Below are the code and all the weights of a small trained network. Each question names an input and a target symbol and asks about switching units off, where a switched-off unit gives its printed mean instead of its output.

import numpy as np


def w(rows, s, z=0):
    codes = np.array(rows[::2]) - 128.0
    scale = np.full(codes.shape[1], s)
    scale[-1] = z or s
    return codes * scale


def norm(h):
    return h / np.sqrt((h * h).mean(-1, keepdims=True) + 1e-5)


def f(y):
    return np.maximum(y, 0)


def softmax(a):
    e = np.exp(a - a.max(-1, keepdims=True))
    return e / e.sum(-1, keepdims=True)


def log_softmax(a):
    a = a - a.max(-1, keepdims=True)
    return a - np.log(np.exp(a).sum(-1, keepdims=True))


def net(x, mask):
    ids = ['ΓΠΨΩαετφ'.index(c) for c in x.split()]
    T = len(ids)
    res = E[ids] + P[:T]
    r = norm(res)
    for j in range(2):
        rows = slice(4 * j, 4 * j + 4)
        q, k, v = (r @ M[0][rows].T for M in (Q, K, V))
        z = softmax(np.where(np.tri(T) > 0, q @ k.T / 4**0.5, -1e9)) @ v
        o = O[0][rows]
        res = res + np.where(mask[j], z, o[:, -1]) @ o[:, :-1]
    y = f(norm(res) @ A[0][:, :-1].T + A[0][:, -1])
    res = res + np.where(mask[2:6], y, B[0][:, -1]) @ B[0][:, :-1]
    return log_softmax(norm(res)[-1] @ U[:, :-1].T + U[:, -1])


Q, K, V, O, A, B = {}, {}, {}, {}, {}, {}
E = w([
[144,48,188,88,182,127],'Γ',
[92,58,187,127,192,194],'Π',
[104,138,178,188,165,244],'Ψ',
[52,162,163,2,146,211],'Ω',
[91,129,147,249,183,148],'α',
[98,71,133,210,170,53],'ε',
[224,137,184,175,109,128],'τ',
[129,49,140,162,9,167],'φ',
],0.0064)
P = w([
[96,150,254,141,96,93],'0',
[108,142,204,137,116,96],'1',
[126,131,188,139,127,110],'2',
[136,122,176,140,137,115],'3',
[142,119,163,138,143,122],'4',
[149,115,152,137,147,126],'5',
[156,111,141,135,150,126],'6',
[159,110,129,132,153,130],'7',
[165,108,118,129,155,132],'8',
[169,105,106,130,156,135],'9',
[172,104,93,128,158,137],'10',
[178,102,78,127,159,139],'11',
[185,99,61,126,161,141],'12',
[192,95,48,127,166,147],'13',
],0.0092)
Q[0] = w([
[175,162,146,129,129,170],'h0',
[188,6,144,183,136,187],'h0',
[158,104,147,120,161,98],'h0',
[86,139,116,162,184,106],'h0',
[125,103,118,180,142,159],'h1',
[157,101,146,157,192,107],'h1',
[86,206,98,130,129,52],'h1',
[107,188,120,82,123,129],'h1',
],0.018)
K[0] = w([
[93,73,73,88,142,134],'h0',
[186,113,32,128,156,143],'h0',
[121,113,61,173,100,172],'h0',
[158,127,143,138,64,78],'h0',
[164,110,66,106,120,102],'h1',
[126,115,9,120,96,166],'h1',
[108,108,206,147,76,116],'h1',
[84,142,189,109,117,99],'h1',
],0.016)
V[0] = w([
[90,93,101,133,173,94],'h0',
[177,173,126,214,100,187],'h0',
[223,174,188,102,118,98],'h0',
[118,150,142,108,167,209],'h0',
[153,86,123,160,115,109],'h1',
[170,128,120,172,134,149],'h1',
[102,66,112,136,6,161],'h1',
[114,97,157,143,101,117],'h1',
],0.011)
O[0] = w([
[119,109,255,141,143,75,69],'h0',
[83,190,41,143,97,111,255],'h0',
[118,64,45,42,92,162,208],'h0',
[232,238,141,59,111,92,130],'h0',
[84,142,187,117,151,163,237],'h1',
[92,133,158,76,130,132,225],'h1',
[147,222,125,121,232,223,196],'h1',
[128,188,155,134,182,102,232],'h1',
],0.0084,0.0042)
A[0] = w([
[54,165,178,166,81,61,111],'n0',
[232,103,96,200,108,103,5],'n1',
[168,187,104,44,107,168,69],'n2',
[227,75,60,111,204,3,61],'n3',
],0.0074,0.0031)
B[0] = w([
[136,146,61,132,188,44,185],'n0',
[224,85,46,226,106,132,147],'n1',
[94,65,193,149,121,110,254],'n2',
[150,254,110,190,134,160,166],'n3',
],0.0087,0.0042)
U = w([
[127,67,216,52,106,172,48],'Γ',
[185,169,215,111,131,139,40],'Π',
[139,249,129,101,66,124,26],'Ψ',
[228,109,84,198,108,156,254],'Ω',
[111,185,64,129,147,48,46],'α',
[84,45,174,222,151,104,63],'ε',
[82,67,46,86,89,160,232],'τ',
[100,182,117,154,184,224,218],'φ',
],0.011,0.0013)

Each question gives the input, a string of symbols that net reads in full, and the target symbol t.
The units are the heads (4 rows each of Q, K, V and O) and the neurons (one row each of A and B). Each row of codes is followed by its name. A weight is (code - 128) times the scale printed after its matrix; where a second scale follows, it is the last column's (O, A, B and U).
mask holds one flag per unit, heads first, then neurons. A switched-off unit (its flag False) gives its mean, the last column of its rows in O or B, instead of its output. The means were averaged over made-up inputs and are rounded, as every weight is.
A unit's drop is (log p(t) with every unit on - log p(t) with that unit switched off) / (log p(t) with every unit on - log p(t) with every unit switched off).
The circuit of an input: a set's keep is (log p(t) with only the set's units on - log p(t) with every unit switched off) / (log p(t) with every unit on - log p(t) with every unit switched off). Starting from all 6 units, units are removed one at a time, each time the one whose removal leaves the highest keep (on an exact tie, the one counted first), for as long as the keep stays at least 0.8.
units of the circuit, in order: the units of the circuit, biggest drop first
top k neurons: the k neurons with the biggest drops, biggest first
which heads matter: for each layer, one digit per head in row order, 1 if its drop is at least 0.15 and else 0, layers parted by /
drop of u: that unit's drop, to one decimal
input α Γ τ, target Γ: units of the circuit, in order : [h0]
input Ψ φ φ φ Ω Π Ω Γ, target Ω: units of the circuit, in order : [h1; n3]
input Ω α ε Π, target ε: which heads matter : 11
input Ψ φ τ φ τ τ, target τ: which heads matter : 10
input τ Ω φ Ψ ε τ, target ε: which heads matter : 10
input φ τ φ φ φ Ψ φ φ φ φ α τ, target α: units of the circuit, in order : [h0; h1; n0]
input τ φ φ Γ Π, target Γ: which heads matter : 11
input Γ Ψ φ Γ τ Ψ, target τ: which heads matter : 01
input φ Ψ τ φ Ω ε ε φ φ Ψ ε Ω Ω, target Ψ: units of the circuit, in order : [h0; n3; h1]
input τ ε φ Γ Ψ, target Γ: units of the circuit, in order : [h0; h1]
input Π φ φ Ω, target Γ: units of the circuit, in order : [n2; h0]
input Ω Ω Ω Ω α, target α: units of the circuit, in order : [n0; h1; h0]
input φ τ α φ, target α: which heads matter : 00
input Ψ Ω τ, target Ω: which heads matter : 01
input ε φ φ φ Ψ ε τ φ φ τ ε Π α φ, target α: units of the circuit, in order : [h0; n0; h1]
input τ τ Π Γ Π, target Γ: which heads matter : 10
input τ φ Ω τ, target Ω: top neuron : [n1]
input τ Π ε Ψ φ, target Ψ: which heads matter : 10
input φ φ φ φ φ τ Π τ ε Γ φ, target Γ: which heads matter : 10
input φ Ω ε φ Γ τ Ψ Π, target Ψ: which heads matter : 11
input φ Ψ Π φ α ε Ω Π Ω φ ε τ φ τ, target φ: units of the circuit, in order : [h1]
input φ τ Ω φ τ φ τ φ Π τ τ ε Ω α, target ε: which heads matter : 11
input τ α Γ φ φ Ψ Ω ε τ τ φ Π Ψ, target Π: which heads matter : 11
input Ψ τ τ, target τ: which heads matter : 10
input φ Ω φ τ Ω φ ε τ τ Ω φ, target Ω: drop of h0 : 1.1
input α φ Γ φ φ ε τ Ψ, target τ: drop of n2 : 0.0
input Ω Ω α Π φ, target Π: drop of h0 : 1.4
